Each row has a name. After each piece below comes the name of the row it's from. Each question is about the rows just above it.

K927: [ -8  17  -1  15  15  11 -12  -3  11 -14  -8   4   2  -7  42  47  -2  -3
  -2 -16]
K111: [  7  20  10   0  -2  14  20  15 -10  -8 -12  35   4   3  24  46   4   2
 -14 -17]
K623: [ -4  28   4   7  25  -9   3  19   1 -14  -5  17 -17   5   2  19 -47  -8
 -23  18]
K222: [-35  21  18  13  12 -22  23  -5 -18  -9 -11   6  12   6  -4   2 -11 -20
  -5 -15]
K661: [ -4  19 -15   9  35  12  11  12  -4  -2  -6  -8  13   2  24   9  -8  -7
   5  26]
K650: [  9  21  -2   9   3  14  -6   8  17  -4 -13  19 -12   1  25  52 -11   3
 -10  -3]
[ -4  28   4   7  25  -9   3  19   1 -14  -5  17 -17   5   2  19 -47  -8
 -23  18]	K623
[ -8  17  -1  15  15  11 -12  -3  11 -14  -8   4   2  -7  42  47  -2  -3
  -2 -16]	K927

K950: [ -3   7  -2  10   4  -4 -18   6   6  -2   1 -12   6   3 -21  13   3 -12
   6  17  -4  -4  11 -14  -3  -2   6   7  -6   4  10   6  24  -3  -5  -1
  10   1  13  10  -6  -1]
K521: [ 10  32 -22 -26   4  -4  -9   6   0 -13  -6 -54  10   5  31   4   3 -13
   6 -26  -4 -14  16  20  17  -2  -9   7  -6  -7 -35   2  -4  -6  -2  -1
  -8  -1  -4 -12 -10  15]
K122: [ -3 -13  21 -17   4  -2 -19  14   2 -17   1  13  10  -1   6   1  -7  12
   3   2 -16  -3  -6  10  -3   5  -9   7  -6 -23   2 -19 -23 -15  10  -3
  -9  14  -4   5  -6  -1]
K854: [ 18 -13  18   1   4  -4 -23  13  19  -2   1   1   1  20   8   4  19  -4
  -8  17  -4  -3  11 -13  21  -2 -16   7  -6   3   2   2 -15  -6  -2  -2
  -8  10   6   6  -6  -9]
K60: [  8  10   8   1   4  -2 -11   6   2   2   1   1  10   3   7  -6   4  -4
   6  17   0  -3  11 -13   4   9  -9   7  -6 -13   2   2  -2  -6  14   7
  -8   1  -4   6  36  -1]
The row with [ 18 -13  18   1   4  -4 -23  13  19  -2   1   1   1  20   8   4  19  -4
  -8  17  -4  -3  11 -13  21  -2 -16   7  -6   3   2   2 -15  -6  -2  -2
  -8  10   6   6  -6  -9] is	K854
Which row holds [  8  10   8   1   4  -2 -11   6   2   2   1   1  10   3   7  -6   4  -4
   6  17   0  -3  11 -13   4   9  -9   7  -6 -13   2   2  -2  -6  14   7
  -8   1  -4   6  36  -1]?	K60
[ -3   7  -2  10   4  -4 -18   6   6  -2   1 -12   6   3 -21  13   3 -12
   6  17  -4  -4  11 -14  -3  -2   6   7  -6   4  10   6  24  -3  -5  -1
  10   1  13  10  -6  -1]	K950

K54: [ 16   2  -7 -19   7 -10  -5   7 -17   3  -9  -7 -13 -12  15   1 -15  36
  -7  25  12  -7  11  -6 -15   6  -8 -14  -4 -25  -5 -11  24  -2 -28  26
  18   9 -21  36   1  -1   2  20  -7]
K403: [ -8  -2   4  11  -8   4   2  -3  12   0   5   1   6   8 -14  -6   6 -22
   4 -14  -7  -2 -11   0   7  -4   3   8   1  15   1   7 -13   0  12 -15
  -7  -5  13 -17  -2   2   9 -10   0]
K206: [ 11   1  -7 -17   6  -8  -4   0 -15   0  -8 -11 -12 -12  12   3 -13  27
   1  15   9   0  11  -3 -11   5  -6 -13  -2 -22  -6 -10  15  -1 -17  19
  10   7 -19  16  -1   1   0  14  -4]
K802: [ -9   2   7  21 -13   1   1  -7  16   2   8  -2  16  11 -20 -16   2 -20
   3 -12 -11 -14 -13   3  -1  -8  -4  17  -6  26   8  12 -12  -8  12 -20
 -12  -5  16 -18   4  -5   2 -11 -12]
K38: [-12  -4  15  33 -10  18  10 -13  31  -5  18   3  16  25 -20  -5  27 -27
  11 -19 -12   7 -13   9  22  -5  12  22   5  46   0  17 -20   2  22 -22
 -13  -7  39 -14  -4  -3  -4 -15  10]
K510: [  3  21  -2   1 -16 -11  -5   0  -3  20  -3 -11  11  -4 -24 -24 -16  -6
  -2  19  -6 -22 -12  -7 -19   3 -16   6 -15  -3  23   4  23 -13  14 -12
  -4   1 -12   7  26  10  26   0 -29]
K879: [ 12   2  -7 -17   5  -9  -5   8 -18   5  -8  -1 -12 -12  11   0 -14  31
  -3  20  11  -2  10  -3 -10   6  -7 -13  -4 -23  -5 -10  19  -4 -25  20
  15   8 -18  26   0   2  -7  16  -7]
K390: [  6  -4  -6 -18  19  -5  -3   7 -15  -4  -8   1 -14 -11  29  23  -8  23
  -1   4  14  14  18  -4   0   3   6 -15   8 -23  -9 -12   2   8 -24  24
  18   5 -15  14  -6  -4 -10  12  18]
K797: [  9  -2  -7 -18  13  -7  -4   3 -16   1  -8  -2 -13 -11  20  13 -10  25
  -5   9  11   7  14  -6  -5   4   1 -14   3 -22  -7 -11   8   6 -19  22
  15   6 -13  18  -3   0  -3  13   7]
K370: [  0  19  -1   6 -16 -10  -4  -8   0  20  -1  -1  14  -2 -23 -25 -14  -6
   0  12  -8 -18 -14 -10 -18  -6 -16  10 -14   3  23   8  15 -16  20 -15
  -8  -1  -9   1  23  10  25  -3 -28]
K106: [  0  17  -2   4 -16  -9  -4 -12   2  18  -1  -5  12  -3 -23 -24 -14  -9
  -2  11  -7 -18 -12  -6 -19   3 -15   8 -13   2  21   6  14 -14  10 -14
  -8  -1 -11  -7  21  17  25  -3 -27]
K447: [  1  14  -1   1 -14  -9  -4  -3  -3  16  -2  -2   8  -3 -19 -21 -13  -4
  -3  11  -7 -16 -12 -13 -18  -2 -15   5 -12  -1  16   4  12 -13  11 -12
  -6  -1 -10  -4  17   9  19  -2 -25]
Where do [  6  -4  -6 -18  19  -5  -3   7 -15  -4  -8   1 -14 -11  29  23  -8  23
  -1   4  14  14  18  -4   0   3   6 -15   8 -23  -9 -12   2   8 -24  24
  18   5 -15  14  -6  -4 -10  12  18] appear?	K390
[ -8  -2   4  11  -8   4   2  -3  12   0   5   1   6   8 -14  -6   6 -22
   4 -14  -7  -2 -11   0   7  -4   3   8   1  15   1   7 -13   0  12 -15
  -7  -5  13 -17  -2   2   9 -10   0]	K403
[  9  -2  -7 -18  13  -7  -4   3 -16   1  -8  -2 -13 -11  20  13 -10  25
  -5   9  11   7  14  -6  -5   4   1 -14   3 -22  -7 -11   8   6 -19  22
  15   6 -13  18  -3   0  -3  13   7]	K797
[ 11   1  -7 -17   6  -8  -4   0 -15   0  -8 -11 -12 -12  12   3 -13  27
   1  15   9   0  11  -3 -11   5  -6 -13  -2 -22  -6 -10  15  -1 -17  19
  10   7 -19  16  -1   1   0  14  -4]	K206
[ -9   2   7  21 -13   1   1  -7  16   2   8  -2  16  11 -20 -16   2 -20
   3 -12 -11 -14 -13   3  -1  -8  -4  17  -6  26   8  12 -12  -8  12 -20
 -12  -5  16 -18   4  -5   2 -11 -12]	K802
The row with [  1  14  -1   1 -14  -9  -4  -3  -3  16  -2  -2   8  -3 -19 -21 -13  -4
  -3  11  -7 -16 -12 -13 -18  -2 -15   5 -12  -1  16   4  12 -13  11 -12
  -6  -1 -10  -4  17   9  19  -2 -25] is	K447
[  3  21  -2   1 -16 -11  -5   0  -3  20  -3 -11  11  -4 -24 -24 -16  -6
  -2  19  -6 -22 -12  -7 -19   3 -16   6 -15  -3  23   4  23 -13  14 -12
  -4   1 -12   7  26  10  26   0 -29]	K510

K753: [ -7 -14   0  -8  11]
K150: [ -5   1   5 -16  12]
K239: [ -9  28  35  10 -18]
K749: [ 15 -52 -46 -13  29]
K843: [ 30 -37 -42  -7  13]
K519: [-43  25  45 -17  19]
Which row holds [ 30 -37 -42  -7  13]?	K843
The row with [ -9  28  35  10 -18] is	K239
[ 15 -52 -46 -13  29]	K749
Where do [ -7 -14   0  -8  11] appear?	K753

K825: [-18  15 -40  -2  -8  -2  -6   2  -5   7   3   0   6   1   2  -5 -11  -5
   4 -11]
K290: [-28  15 -40   5  -2   4   5   8  -1  15   2   8  26   4  -8 -17 -19  -5
   7  -2]
K349: [-28  15 -40   5  -2   4   5   8  -1  15   2   8  26   4  -8 -17  21  -5
  -3  -5]
[-18  15 -40  -2  -8  -2  -6   2  -5   7   3   0   6   1   2  -5 -11  -5
   4 -11]	K825
[-28  15 -40   5  -2   4   5   8  -1  15   2   8  26   4  -8 -17  21  -5
  -3  -5] is in which row?	K349

K151: [22  5  7 31]
K967: [36 19  5 37]
K771: [22 12  5 23]
K597: [39 27  3 33]
K65: [10  3  3 13]
K861: [16 11  3 14]
K584: [34  8 10 49]
K570: [ 8 19  2  9]
K527: [8 5 2 9]
K980: [17 10  3 16]
K834: [8 5 2 7]
K39: [22 13  3 21]
Which row holds [8 5 2 7]?	K834
[34  8 10 49]	K584

K817: [-29 -14 -22  27 -19 -13]
K692: [-46  -3  17  -7 -12  -5]
K154: [-22 -14  -2 -31  20 -51]
K848: [ 50   8 -31 -14  -1 -32]
K379: [-27  -8  43  23  18 -14]
K132: [ 1 -6 24 11 -9 32]
The row with [ 1 -6 24 11 -9 32] is	K132

K907: [ -3  -7   7  -2  -2   1  -5  14  -3 -20]
K406: [  7  -5  20   8 -14  -9 -13  10  -2  -3]
K428: [ 14 -10  37  44   4  -4  -9 -21   6  47]
K851: [ 0 -9 12  9  3  1 -1  1 -2  2]
[ 0 -9 12  9  3  1 -1  1 -2  2]	K851
[ -3  -7   7  -2  -2   1  -5  14  -3 -20]	K907
[  7  -5  20   8 -14  -9 -13  10  -2  -3]	K406

K517: [-18   9  11  -4  13  10  12   7  -4  20  -5 -26  -6  -8   8   5   3 -12
  -9  -2 -15   5   8   6  10  -1   3 -24  11  19 -12   9 -12  -8 -19   1
   6 -10  -3  36  11  -8  -4   4  -7   4  19  -1 -11  -6   2 -13 -32   0]
K242: [ -7   0   3  -4  14  18  13  16  -7   7  -3 -24  -3  -7   4   2  10  -1
  -2   3 -17  22  19   9   7   0   5 -15  15  18 -21   9  -2   0 -11  12
  -3   1 -11  30  14  -6   6   3  -9  -2   2   7 -14  -7   7  -5 -18 -16]
K862: [-18  -3  -6  -7   5  11  20   2 -10  37 -23  -9 -11 -12  27   1  -5 -17
  -1  12  11  18  17   1  25  -1   8 -31   9  21 -13   0 -11   3 -29   4
   8 -12 -16   7  13  -3  -9   0 -23   0  15  -6  -3   4   0   1 -34  -2]
K716: [-30  -1   5  -1  35  32  -2  -9  -3 -26   1   8  -1   6  15 -11  19   1
 -12 -12 -25  11  30   2  21  23   6  -6   8   4 -19   0   7   2   8  -1
  -7   6 -14  11  28   0   4   9  -9  31  16   8 -15 -35   6   6 -15  -3]
K57: [-35   1   4 -14  17  15   6 -29  -2   4 -15   0   3   2  20  -3  -1 -21
 -12  -8  -2 -14  15   6  43  14  -3 -28  16  15 -13   4  -5   8  -6  -9
   2  -8 -18  21  29  -5 -13   2 -16  25   9  -7  -2 -10  -3 -10 -23   2]
K754: [-26  14  18  -5   4  10   1 -17  13 -36  -3 -21   0   8  -4 -14  -1  -5
   5 -21 -20 -19  23  21  10  12  -2 -10  21   8  -8  18   0  -3  28  -9
  -6   5  12  47  29 -10   5   6 -20  20   5   7 -15 -20  -1 -16   8 -13]
K288: [-43   4  10   6  30  31 -10 -19 -23 -30  -5   6 -19   8   9 -25   6   4
 -14 -10  -9  -5  22   8  28  13  12 -19  17  -3 -16   9  12 -19   8 -11
   1   3   2  19  18   6   5  10 -10  33   7  11 -18 -32   3   8 -10   6]
K856: [-38   9   5 -11  10  20  22 -16   6  21  -5 -22  -3 -12  14   5   0 -20
 -18  -6 -12   1  14   0  13  10  13 -27   7  29  -8  11 -11   2 -12  -5
  11 -15  -6  35  10  -2  -3   6  -9   5  19  -6  -4   2  -1 -25 -43   3]
K718: [-13   2  14 -18  15  19   2  -2   4 -17  -8 -20   5  -1  -2   6  12   4
  -1  -9 -29  -7  12  20  11  10  -2 -14  15   6 -17  12   0   6   8   1
 -13  10  -5  33  28  -8   2   4 -12  21  -1   7  -8 -17   3  -6  -1 -12]
K210: [-14  -1  -3   2  15  24   5  -1   6  -3  21 -14  -1  -8 -12  14  19 -19
  -9 -18 -37  -3  18 -15   0  11   2   2   6  22 -10  25   5   9  -1  15
   1   0   9  15   4   1  -5   2  13  -2  -2  -4  -9 -14  11 -13 -22 -14]
K456: [-16  -6  -3 -19  16  14   8 -22   3   5 -10  -9   9  -4  14   7   9 -20
  -9  -4 -12 -10  13   5  35  15  -3 -25  17  12 -14   5 -11  16  -9  -3
  -5  -8 -19  17  30  -2 -13   4  -7  20  -2  -3  -6 -10  -3 -17 -14  -7]
K198: [-16  -6  -3 -19  16  14   8 -22   3   5 -10  -9   9   0  14   7   9 -20
  -9  -4 -12 -10  13   5  35  15  -3 -25  17  12 -14   5 -11  16  -9  -3
  -5  -8 -19  17  30  -2 -13   4  -7  20  -2  -3  -6 -10  -3 -17 -14  -7]
[-14  -1  -3   2  15  24   5  -1   6  -3  21 -14  -1  -8 -12  14  19 -19
  -9 -18 -37  -3  18 -15   0  11   2   2   6  22 -10  25   5   9  -1  15
   1   0   9  15   4   1  -5   2  13  -2  -2  -4  -9 -14  11 -13 -22 -14]	K210
[-16  -6  -3 -19  16  14   8 -22   3   5 -10  -9   9   0  14   7   9 -20
  -9  -4 -12 -10  13   5  35  15  -3 -25  17  12 -14   5 -11  16  -9  -3
  -5  -8 -19  17  30  -2 -13   4  -7  20  -2  -3  -6 -10  -3 -17 -14  -7]	K198

K707: [-20  17 -16  -5   3   0  40   5   6  11 -14  -1   4   0  -1  21   0  -5
   6   0  -1   6  -4   5   1   7  18   1  23   6 -10  -5  -2   5  -5  -2
  -2 -45   4  -3  -5  11]
K938: [-20  17 -16  -5   3   0  40   5   6  11 -14  -1   4   0  -1  21   0  -5
   6   0   3   6  -4   5   1  12  18   1  23   6 -10  -2  -2   5  -5  -2
  -2 -45   4  -3  -5  11]
K619: [ 24  -3   0   8 -11   5  13  -5   0  -7   1   0   7  -4  -2  15  -3  -3
  -3  -1   0   6  -2   3  -1   3   2   4  -7  -1  -1   1  -3  -7   1  -6
  13  -5   1  -1   1 -14]
[ 24  -3   0   8 -11   5  13  -5   0  -7   1   0   7  -4  -2  15  -3  -3
  -3  -1   0   6  -2   3  -1   3   2   4  -7  -1  -1   1  -3  -7   1  -6
  13  -5   1  -1   1 -14]	K619
The row with [-20  17 -16  -5   3   0  40   5   6  11 -14  -1   4   0  -1  21   0  -5
   6   0   3   6  -4   5   1  12  18   1  23   6 -10  -2  -2   5  -5  -2
  -2 -45   4  -3  -5  11] is	K938

K560: [ -6  -8   7  -1  -7  -9 -20 -12 -17  -6  -3  -7 -11  -6 -15  15 -41  -5
  -2   6   8   1   5 -10   8   9  -8  -1  10  -4   9   3  -9  -6  34  -7
   0  -7   2   5 -28   3 -10  -7  -5   6   0]
K217: [  2   3   6  18 -17   0 -14  -6  -6  27  -8   7  15   1 -21  15 -15  -2
 -10  -5   6   4   8   5  -5  -2   4  22   9  -1   6   4  -4   8  -4  -4
   6 -12  -1 -17 -22  11  -1  -8 -11   3   6]
K402: [ -1 -10   5  14  23  -6  24   7  -9  -3  -5   3  -4   2  -3   1 -10   9
   2   1  -2  -5   1 -10   1 -11  -5  -7  -5   6 -11   3   7   7  22   9
  -1  -4  -4   1 -41   5   6   2   5 -12   1]
[ -6  -8   7  -1  -7  -9 -20 -12 -17  -6  -3  -7 -11  -6 -15  15 -41  -5
  -2   6   8   1   5 -10   8   9  -8  -1  10  -4   9   3  -9  -6  34  -7
   0  -7   2   5 -28   3 -10  -7  -5   6   0]	K560
The row with [ -1 -10   5  14  23  -6  24   7  -9  -3  -5   3  -4   2  -3   1 -10   9
   2   1  -2  -5   1 -10   1 -11  -5  -7  -5   6 -11   3   7   7  22   9
  -1  -4  -4   1 -41   5   6   2   5 -12   1] is	K402
The row with [  2   3   6  18 -17   0 -14  -6  -6  27  -8   7  15   1 -21  15 -15  -2
 -10  -5   6   4   8   5  -5  -2   4  22   9  -1   6   4  -4   8  -4  -4
   6 -12  -1 -17 -22  11  -1  -8 -11   3   6] is	K217

K45: [-33  20 -14   6]
K984: [-27  31 -13  28]
K648: [ 4 42 -2 14]
K744: [-43  14   5  11]
K254: [-28 -23  35  25]
K552: [  1 -36  37 -28]
K538: [53 17  4 37]
K125: [27 12 -3 22]
K633: [-17  -9 -38   1]
K725: [ 27  12 -29 -12]
The row with [27 12 -3 22] is	K125
The row with [-33  20 -14   6] is	K45
[-27  31 -13  28]	K984
[-43  14   5  11]	K744
[ 4 42 -2 14]	K648

K660: [ 1 25 16 -3 -9 25 38]
K408: [  0 -27   9 -18  -9  -5 -19]
K902: [ 10  23  43 -28 -33  48  51]
[ 10  23  43 -28 -33  48  51]	K902
Which row holds [  0 -27   9 -18  -9  -5 -19]?	K408
Which row holds [ 1 25 16 -3 -9 25 38]?	K660

K563: [-21 -31 -11 -28]
K400: [-35 -21  19 -15]
K414: [-12  -1  17 -44]
[-21 -31 -11 -28]	K563
Which row holds [-35 -21  19 -15]?	K400

